Below are the code and all the weights of a small trained network. Each question names an input and a target symbol and asks about switching units off, where a switched-off unit gives its printed mean instead of its output.

import numpy as np


def w(rows, s, z=0):
    codes = np.array(rows[::2]) - 128.0
    scale = np.full(codes.shape[1], s)
    scale[-1] = z or s
    return codes * scale


def f(y):
    return y / 2 * (1 + np.tanh(0.7978845608 * (y + 0.044715 * y**3)))


def softmax(a):
    e = np.exp(a - a.max(-1, keepdims=True))
    return e / e.sum(-1, keepdims=True)


def log_softmax(a):
    a = a - a.max(-1, keepdims=True)
    return a - np.log(np.exp(a).sum(-1, keepdims=True))


def net(x, mask):
    ids = ['ΦΩαβγεθλστ'.index(c) for c in x.split()]
    T = len(ids)
    res = E[ids] + P[:T]
    q, k, v = (res @ M[0].T for M in (Q, K, V))
    z = softmax(np.where(np.tri(T) > 0, q @ k.T / 3**0.5, -1e9)) @ v
    res = res + np.where(mask[0], z, O[0][:, -1]) @ O[0][:, :-1]
    y = f(res @ A[0][:, :-1].T + A[0][:, -1])
    res = res + np.where(mask[1:25], y, B[0][:, -1]) @ B[0][:, :-1]
    return log_softmax(res[-1] @ U[:, :-1].T + U[:, -1])


Q, K, V, O, A, B = {}, {}, {}, {}, {}, {}
E = w([
[215,126,46],'Φ',
[194,128,187],'Ω',
[199,202,114],'α',
[149,227,68],'β',
[189,123,245],'γ',
[204,123,173],'ε',
[183,188,91],'θ',
[179,113,181],'λ',
[232,123,177],'σ',
[69,244,218],'τ',
],0.012)
P = w([
[163,2,77],'0',
[63,183,173],'1',
[91,188,152],'2',
[111,175,152],'3',
[141,165,157],'4',
[154,152,173],'5',
[176,141,181],'6',
],0.012)
Q[0] = w([
[154,48,146],'head 0',
[150,154,177],'head 0',
[44,2,116],'head 0',
],0.0096)
K[0] = w([
[192,79,171],'head 0',
[69,116,144],'head 0',
[100,255,192],'head 0',
],0.0099)
V[0] = w([
[65,44,2],'head 0',
[48,190,4],'head 0',
[113,145,39],'head 0',
],0.0094)
O[0] = w([
[114,88,250,235],'head 0',
[215,137,187,2],'head 0',
[176,121,135,154],'head 0',
],0.017,0.0055)
A[0] = w([
[123,176,110,206],'neuron 0',
[125,128,159,118],'neuron 1',
[63,180,140,37],'neuron 2',
[155,160,103,231],'neuron 3',
[164,100,71,135],'neuron 4',
[121,129,88,92],'neuron 5',
[98,106,166,178],'neuron 6',
[126,165,117,217],'neuron 7',
[121,98,172,74],'neuron 8',
[134,203,126,66],'neuron 9',
[157,79,120,147],'neuron 10',
[158,181,201,117],'neuron 11',
[166,7,89,115],'neuron 12',
[88,90,122,137],'neuron 13',
[149,61,87,100],'neuron 14',
[116,52,90,202],'neuron 15',
[123,181,113,144],'neuron 16',
[156,143,129,151],'neuron 17',
[199,128,103,178],'neuron 18',
[98,100,136,67],'neuron 19',
[170,144,123,103],'neuron 20',
[105,146,99,90],'neuron 21',
[106,81,143,1],'neuron 22',
[141,167,46,76],'neuron 23',
],0.017,0.007)
B[0] = w([
[126,141,164,176],'neuron 0',
[177,96,120,171],'neuron 1',
[163,122,96,177],'neuron 2',
[122,154,184,160],'neuron 3',
[77,84,130,143],'neuron 4',
[160,85,113,147],'neuron 5',
[158,191,133,209],'neuron 6',
[178,145,243,170],'neuron 7',
[184,157,88,190],'neuron 8',
[105,98,86,141],'neuron 9',
[107,121,131,148],'neuron 10',
[87,49,78,254],'neuron 11',
[32,128,109,163],'neuron 12',
[115,174,101,160],'neuron 13',
[90,164,128,143],'neuron 14',
[181,190,200,174],'neuron 15',
[136,100,152,159],'neuron 16',
[40,126,95,141],'neuron 17',
[123,99,156,153],'neuron 18',
[255,163,16,135],'neuron 19',
[129,157,108,133],'neuron 20',
[164,91,70,156],'neuron 21',
[228,163,107,135],'neuron 22',
[176,104,141,168],'neuron 23',
],0.0078,0.014)
U = w([
[210,172,186,252],'Φ',
[108,88,163,179],'Ω',
[101,116,48,181],'α',
[73,21,81,22],'β',
[169,53,77,68],'γ',
[157,93,3,78],'ε',
[117,161,97,75],'θ',
[21,106,207,41],'λ',
[164,198,111,18],'σ',
[129,146,86,59],'τ',
],0.011,0.0044)

Each question gives the input, a string of symbols that net reads in full, and the target symbol t.
The units are the heads (3 rows each of Q, K, V and O) and the neurons (one row each of A and B). Each row of codes is followed by its name. A weight is (code - 128) times the scale printed after its matrix; where a second scale follows, it is the last column's (O, A, B and U).
mask holds one flag per unit, heads first, then neurons. A switched-off unit (its flag False) gives its mean, the last column of its rows in O or B, instead of its output. The means were averaged over made-up inputs and are rounded, as every weight is.
A unit's drop is (log p(t) with every unit on - log p(t) with that unit switched off) / (log p(t) with every unit on - log p(t) with every unit switched off).
The circuit of an input: a set's keep is (log p(t) with only the set's units on - log p(t) with every unit switched off) / (log p(t) with every unit on - log p(t) with every unit switched off). Starting from the 12 units with the biggest drops (on a tie, the unit counted first), units are removed one at a time, each time the one whose removal leaves the highest keep (on an exact tie, the one counted first), for as long as the keep stays at least 0.8.
circuit, biggest first: the units of the circuit, biggest drop first
most important unit: the unit with the biggest drop
k most important neurons: the k neurons with the biggest drops, biggest first
drop of u: that unit's drop, to one decimal
input Φ τ σ Φ Ω, target γ: most important unit => neuron 11
input Φ τ τ Φ λ, target γ: circuit, biggest first => neuron 11; head 0; neuron 7; neuron 8
input τ Φ β, target Φ: circuit, biggest first => head 0; neuron 7
input γ γ γ α, target ε: circuit, biggest first => head 0; neuron 21
input γ θ λ, target ε: 2 most important neurons => neuron 21; neuron 2
input Φ τ τ α Φ α, target γ: circuit, biggest first => neuron 11; head 0; neuron 8; neuron 1
input τ θ τ, target Φ: circuit, biggest first => neuron 7; head 0
input Φ α τ, target Φ: 2 most important neurons => neuron 6; neuron 8
input τ Φ α Φ, target Φ: 2 most important neurons => neuron 11; neuron 3
input α α α, target λ: 2 most important neurons => neuron 8; neuron 19
input Φ Φ τ ε Φ Φ λ, target γ: circuit, biggest first => neuron 11; head 0; neuron 15; neuron 8
input τ γ Φ, target Φ: 2 most important neurons => neuron 11; neuron 7
input γ β σ, target ε: drop of neuron 9 => 0.0
input γ α α α γ, target ε: circuit, biggest first => head 0
input Φ τ σ Φ γ ε, target γ: drop of neuron 11 => 1.9
input Φ α τ σ Φ λ ε, target γ: drop of neuron 15 => 0.3
